Each row has a hidden trait or not; one of two labels after the row says which. A new part has a new trait and new labels.
[ 0.57  0.10  0.05 -0.24  0.24 -0.19  0.20  0.33  0.50  0.05  0.84  0.06
  0.25 -0.53  0.01  0.15  0.04 -1.52 -0.69  0.23  0.15  0.05  0.39 -0.55
 -0.04  0.68] | DR
[ 0.38  0.12  0.20 -0.16  0.37 -0.16 -0.03  0.07  0.69  0.04  0.46  0.00
 -0.89 -0.12 -0.05  0.09  0.17 -0.73 -0.52 -0.02  0.10  0.00  0.16 -0.18
 -0.29  0.37] | DR
[-1.00 -0.13 -0.48 -0.09  1.16  0.63  0.19 -0.31 -0.87 -0.51 -0.46 -0.01
  0.62 -0.65  0.02 -0.26 -0.44 -9.99  0.45  0.11  0.03  0.15  1.07 -0.39
  0.64  0.42] | BD
[ 0.60  0.10  0.04 -0.25  0.34 -0.18  0.18  0.33  0.52  0.06  0.64  0.05
 -0.31 -0.58 -0.11  0.17  0.07 -2.10 -0.79  0.25  0.17  0.14  0.33 -0.57
 -0.09  0.82] | DR
[-0.18 -0.01 -0.01 -0.03  0.18  0.01  0.02 -0.05 -0.08 -0.07 -0.18  0.03
 -0.57  0.04  0.07  0.01 -0.03 -0.02  0.12  0.06  0.01  0.03  0.07  0.07
  0.06  0.01] | BD
[-0.24 -0.05 -0.11 -0.12  0.34  0.23 -0.01 -0.14 -0.36 -0.22 -0.21  0.01
  0.29 -0.03  0.09 -0.14 -0.12 -2.68  0.30  0.02 -0.02  0.03  0.18 -0.01
  0.13 -0.09] | BD
[ 0.83  0.17  0.19 -0.34  0.92 -0.22  0.10  0.41  1.05 -0.04  0.91  0.08
 -0.06 -0.73 -0.09  0.15  0.14 -3.87 -1.05  0.16  0.25  0.13  0.60 -0.70
 -0.18  1.04] | DR
[ 0.22  0.03  0.01  0.00  0.03 -0.14  0.13  0.15  0.18  0.07  0.39  0.05
  0.59 -0.27 -0.03  0.10  0.00  0.71 -0.28  0.06  0.06  0.03  0.01 -0.21
  0.01  0.35] | DR
[-0.22 -0.03 -0.05 -0.08  0.40  0.22 -0.07 -0.24 -0.25 -0.18 -0.25 -0.01
 -1.06  0.05 -0.06 -0.17 -0.05 -2.80  0.25 -0.08 -0.02  0.02  0.13  0.05
  0.09 -0.18] | BD
[-0.04 -0.01  0.01 -0.04 -0.01  0.05  0.03  0.01 -0.03 -0.05  0.01 -0.01
 -0.57  0.01 -0.04 -0.02 -0.05 -0.08  0.05 -0.05 -0.01  0.01  0.01 -0.03
  0.04  0.04] | BD
[-0.16  0.00  0.11  0.05  0.60  0.31 -0.25 -0.38  0.14 -0.22 -0.26  0.02
 -1.04  0.17  0.03 -0.13  0.10 -3.87  0.32 -0.29  0.02 -0.03  0.11  0.24
 -0.12 -0.38] | BD
[ 0.65  0.13  0.09 -0.36  0.59 -0.19  0.16  0.30  0.69  0.02  0.70  0.05
  0.45 -0.63  0.05  0.19  0.04 -2.56 -0.84  0.21  0.22  0.10  0.44 -0.64
 -0.05  0.95] | DR
[ 0.07  0.00 -0.01  0.01 -0.10 -0.06  0.08  0.10  0.04  0.04  0.07  0.01
 -0.50 -0.10 -0.07  0.04 -0.01  0.42 -0.15  0.01  0.01  0.03 -0.01 -0.10
  0.02  0.13] | BD
[ 0.28  0.09  0.18 -0.11  0.25 -0.14 -0.02  0.24  0.61  0.07  0.44  0.03
 -0.20 -0.12 -0.07  0.12  0.15 -0.33 -0.36  0.03  0.10  0.00  0.03 -0.17
 -0.18  0.27] | DR
[ 0.49  0.09  0.07 -0.09  0.25 -0.20  0.11  0.18  0.54  0.07  0.70  0.09
  0.01 -0.48 -0.01  0.15  0.05 -1.35 -0.62  0.16  0.12  0.07  0.32 -0.34
 -0.07  0.68] | DR
[-0.56 -0.14 -0.48 -0.01  0.63  0.44  0.25 -0.17 -1.01 -0.35 -0.35  0.02
  0.12 -0.60  0.02 -0.26 -0.45 -6.47  0.38  0.19  0.00  0.14  0.74 -0.37
  0.68  0.18] | BD
[ 0.36  0.07  0.14 -0.04  0.23 -0.12 -0.05  0.12  0.40  0.06  0.30  0.05
  0.31 -0.05  0.06  0.06  0.16  0.12 -0.28  0.04  0.07  0.00  0.06 -0.11
 -0.15  0.18] | DR
